Small tables with named rows and columns. After each table, cells are looked up by row and column.

kav =
         sevenu  reg  tuvafu  kiperat  gon  beri  ses
pagalal      95  101      96       82   94    52   78
duzutag      83   90      97       60   65    47   73
vese         61   73     195      110   63    69   34
gipo         62   52      53       20   32    74   72
makogum      49   45     114        7   35    78   39

vese, ses: 34
pagalal, sevenu: 95
makogum, ses: 39
makogum, sevenu: 49
vese, sevenu: 61
pagalal, gon: 94
makogum, kiperat: 7
pagalal, beri: 52
pagalal, tuvafu: 96
duzutag, sevenu: 83
makogum, gon: 35
Row with the largest sevenu: pagalal

Table fip
columns: bip, pob, nam, radaten, govo, padal
bubul: [80.30, 5.92, 36.52, 54.15, 43.97, 69.93]
mar: [56.75, 11.55, 50.35, 52.44, 36.24, 61.93]
sesegik: [50.31, 9.11, 62.87, 52.18, 43.87, 52.40]
dev: [74.58, 28.74, 35.69, 50.40, 46.09, 59.42]

What is the padal of dev in fip? 59.42
What is the padal of mar in fip? 61.93
What is the padal of bubul in fip? 69.93
What is the pob of bubul in fip? 5.92
What is the bip of mar in fip? 56.75
What is the radaten of dev in fip? 50.40
What is the radaten of mar in fip? 52.44
What is the pob of mar in fip? 11.55
What is the govo of mar in fip? 36.24
What is the pob of sesegik in fip? 9.11
What is the nam of sesegik in fip? 62.87
What is the padal of sesegik in fip? 52.40
What is the pob of dev in fip? 28.74
What is the bip of dev in fip? 74.58
What is the nam of mar in fip? 50.35

fulano.tsv
	zulud	kivubuv	rafeg	nokan	rit
gebe	23	72	30	37	89
fot	19	71	25	35	91
kul	52	58	95	92	56
feku	88	50	39	54	32
lop	88	54	42	54	36
kofoto	50	57	95	93	52
vifak	32	53	38	36	82
gek	66	65	57	72	36

What is the kivubuv of feku in fulano?
50
What is the nokan of gebe in fulano?
37
What is the nokan of kul in fulano?
92
What is the rafeg of lop in fulano?
42
What is the zulud of gebe in fulano?
23
What is the zulud of lop in fulano?
88
What is the kivubuv of gek in fulano?
65
What is the rafeg of kul in fulano?
95
What is the kivubuv of kul in fulano?
58
What is the rit of kul in fulano?
56
What is the zulud of gek in fulano?
66
Which row has the largest kivubuv? gebe

goz.csv
,vorog,fuvofis,rem,viv,bolo
bivo,60.636,24.664,52.625,64.218,35.265
gen,53.793,55.523,67.711,33.718,40.875
nokegen,70.588,52.647,59.695,48.864,49.293
lapoban,46.783,53.348,66.418,33.309,40.065
kigur,38.405,51.518,65.295,28.911,75.784
mup,86.792,53.717,60.265,38.655,64.671
vuliv,47.432,55.591,67.424,32.539,41.235
gatef,94.536,51.473,55.775,18.041,69.898
mebusop,77.625,24.973,51.590,64.936,32.271
sapuza,38.801,23.910,53.918,63.717,39.961

viv of lapoban is 33.309
fuvofis of lapoban is 53.348
vorog of mup is 86.792
fuvofis of vuliv is 55.591
vorog of bivo is 60.636
fuvofis of mup is 53.717
rem of kigur is 65.295
rem of sapuza is 53.918
rem of gatef is 55.775
bolo of mup is 64.671
bolo of sapuza is 39.961
bolo of nokegen is 49.293
fuvofis of mebusop is 24.973
bolo of mebusop is 32.271
viv of bivo is 64.218
vorog of gatef is 94.536
rem of mebusop is 51.590
vorog of nokegen is 70.588
bolo of gen is 40.875
rem of nokegen is 59.695

gofar:
,lep,bosiraz
zige,42,43
kiv,35,23
vuk,96,67
vik,31,48
gez,86,43
zasupuf,34,69
zam,46,64
burel,36,35
riru,58,25
befe,71,88
tukub,23,98

vik, lep: 31
gez, bosiraz: 43
burel, lep: 36
kiv, lep: 35
vik, bosiraz: 48
burel, bosiraz: 35
zasupuf, bosiraz: 69
vuk, bosiraz: 67
befe, bosiraz: 88
zasupuf, lep: 34
gez, lep: 86
zige, bosiraz: 43
kiv, bosiraz: 23
zige, lep: 42
tukub, bosiraz: 98
vuk, lep: 96
riru, lep: 58
befe, lep: 71
Row with the largest bosiraz: tukub

teb.csv
,gosi,ragaga,libusuk,migifed,binaz,dib,tuv,viz
rad,2778,880,730,-1667,16,2415,707,3318
vopum,4355,-6092,-851,-6123,-5309,9017,3843,8767
muz,2126,208,1668,-2438,-480,3018,12,3632
patino,-3117,-1265,6047,-2300,467,5417,-745,2120
lam,3135,2193,812,5739,5288,856,5350,-505
nomuk,4313,-5204,-739,-4844,-4455,8019,3908,8095
teki,2160,2448,1464,5060,4671,1052,4341,-380
gusa,2256,136,1354,-2085,-683,3151,554,3776
suv,3804,2219,250,6376,5589,554,6087,-433
geram,670,2958,2784,3873,4362,868,2428,-731

What is the binaz of geram in teb?
4362
What is the tuv of patino in teb?
-745
What is the gosi of suv in teb?
3804
What is the binaz of suv in teb?
5589
What is the migifed of nomuk in teb?
-4844
What is the gosi of vopum in teb?
4355
What is the gosi of teki in teb?
2160
What is the viz of muz in teb?
3632
What is the libusuk of nomuk in teb?
-739
What is the binaz of lam in teb?
5288

gok:
|  | kesokit | buzufiv | zugedat | meva | vivag | denibuz | mogu | bamun | vibesi |
|---|---|---|---|---|---|---|---|---|---|
| notif | 68 | 66 | 67 | 63 | 66 | 82 | 165 | 228 | 225 |
| tuk | 70 | 79 | 137 | 218 | 215 | 246 | 233 | 221 | 252 |
| sorodod | 67 | 68 | 67 | 105 | 197 | 221 | 222 | 233 | 235 |
| nezene | 66 | 65 | 65 | 69 | 65 | 71 | 105 | 184 | 210 |
| fom | 66 | 69 | 108 | 194 | 234 | 239 | 226 | 234 | 216 |
| naf | 65 | 65 | 76 | 146 | 209 | 215 | 203 | 229 | 232 |
| fozig | 89 | 164 | 219 | 233 | 233 | 217 | 245 | 217 | 225 |
| matabi | 66 | 65 | 62 | 66 | 71 | 117 | 204 | 224 | 235 |

What is the zugedat of fom in gok? 108
What is the vibesi of fozig in gok? 225
What is the vivag of sorodod in gok? 197
What is the zugedat of notif in gok? 67
What is the vibesi of sorodod in gok? 235
What is the vibesi of nezene in gok? 210
What is the mogu of matabi in gok? 204

ketat =
columns: sev, sades, rusuge, zez, mufivo, defi, netor, bibuz, bor
zusuk: [-3.680, 0.952, -2.584, -5.440, 6.055, -2.933, 1.635, 1.096, 2.757]
totu: [3.548, 4.586, -6.971, 2.346, 0.856, -6.104, 5.393, 4.796, -0.392]
bobe: [6.534, -0.719, 4.995, 6.975, -3.682, 4.435, -2.905, 0.042, 0.998]
sige: [5.840, 3.957, -6.916, 4.505, -5.946, -5.752, -0.017, 4.290, 3.837]
kebefe: [8.741, 8.076, 0.900, 9.113, -1.171, -0.121, 5.026, 7.909, 3.737]
gose: [-2.968, -2.523, 7.566, -2.233, -1.037, 7.974, -1.923, -1.948, -0.432]
vosa: [0.733, 7.356, 2.471, 4.057, -1.214, 3.045, 3.687, 6.603, 4.871]
nafis: [-6.317, -7.168, 0.468, -7.405, 3.680, 2.669, -5.986, -6.950, -1.883]

What is the sades of sige in ketat?
3.957
What is the bibuz of nafis in ketat?
-6.950
What is the bor of gose in ketat?
-0.432
What is the rusuge of sige in ketat?
-6.916
What is the bor of sige in ketat?
3.837
What is the bor of bobe in ketat?
0.998
What is the defi of vosa in ketat?
3.045

Table gilev
columns: fikiva, vuraf, geki
raz: [83, 112, 89]
reriros: [76, 130, 64]
zatesal: [212, 217, 60]
gami: [159, 128, 108]
zige: [94, 89, 134]
lis: [165, 181, 204]
ginipo: [176, 129, 188]
gufivi: [98, 193, 113]
sop: [119, 171, 151]
papifer: [101, 139, 101]
foz: [69, 190, 93]

What is the geki of ginipo in gilev?
188
What is the geki of lis in gilev?
204
What is the fikiva of papifer in gilev?
101
What is the geki of sop in gilev?
151
What is the geki of foz in gilev?
93
What is the fikiva of reriros in gilev?
76
What is the fikiva of ginipo in gilev?
176
What is the fikiva of foz in gilev?
69
What is the vuraf of raz in gilev?
112
What is the fikiva of lis in gilev?
165
What is the fikiva of zatesal in gilev?
212

peliv
cols = gem, sem, sufosu
fik: [209, 99, 103]
pebosu: [152, 0, 60]
nas: [151, 5, 69]
fimeset: [212, 123, 113]
nimak: [206, 112, 120]
busovo: [182, 54, 85]
gisato: [165, 39, 88]
zuz: [180, 34, 66]
div: [210, 163, 173]
noza: [212, 164, 171]
dus: [170, 14, 60]
tur: [189, 146, 174]
firet: [185, 164, 174]
sez: [151, 0, 64]

What is the gem of busovo in peliv? 182
What is the sem of gisato in peliv? 39
What is the sem of zuz in peliv? 34
What is the sem of nas in peliv? 5
What is the sem of fimeset in peliv? 123
What is the gem of fik in peliv? 209
What is the sufosu of div in peliv? 173
What is the sufosu of sez in peliv? 64
What is the sufosu of busovo in peliv? 85
What is the gem of pebosu in peliv? 152
What is the sem of firet in peliv? 164
What is the sufosu of noza in peliv? 171

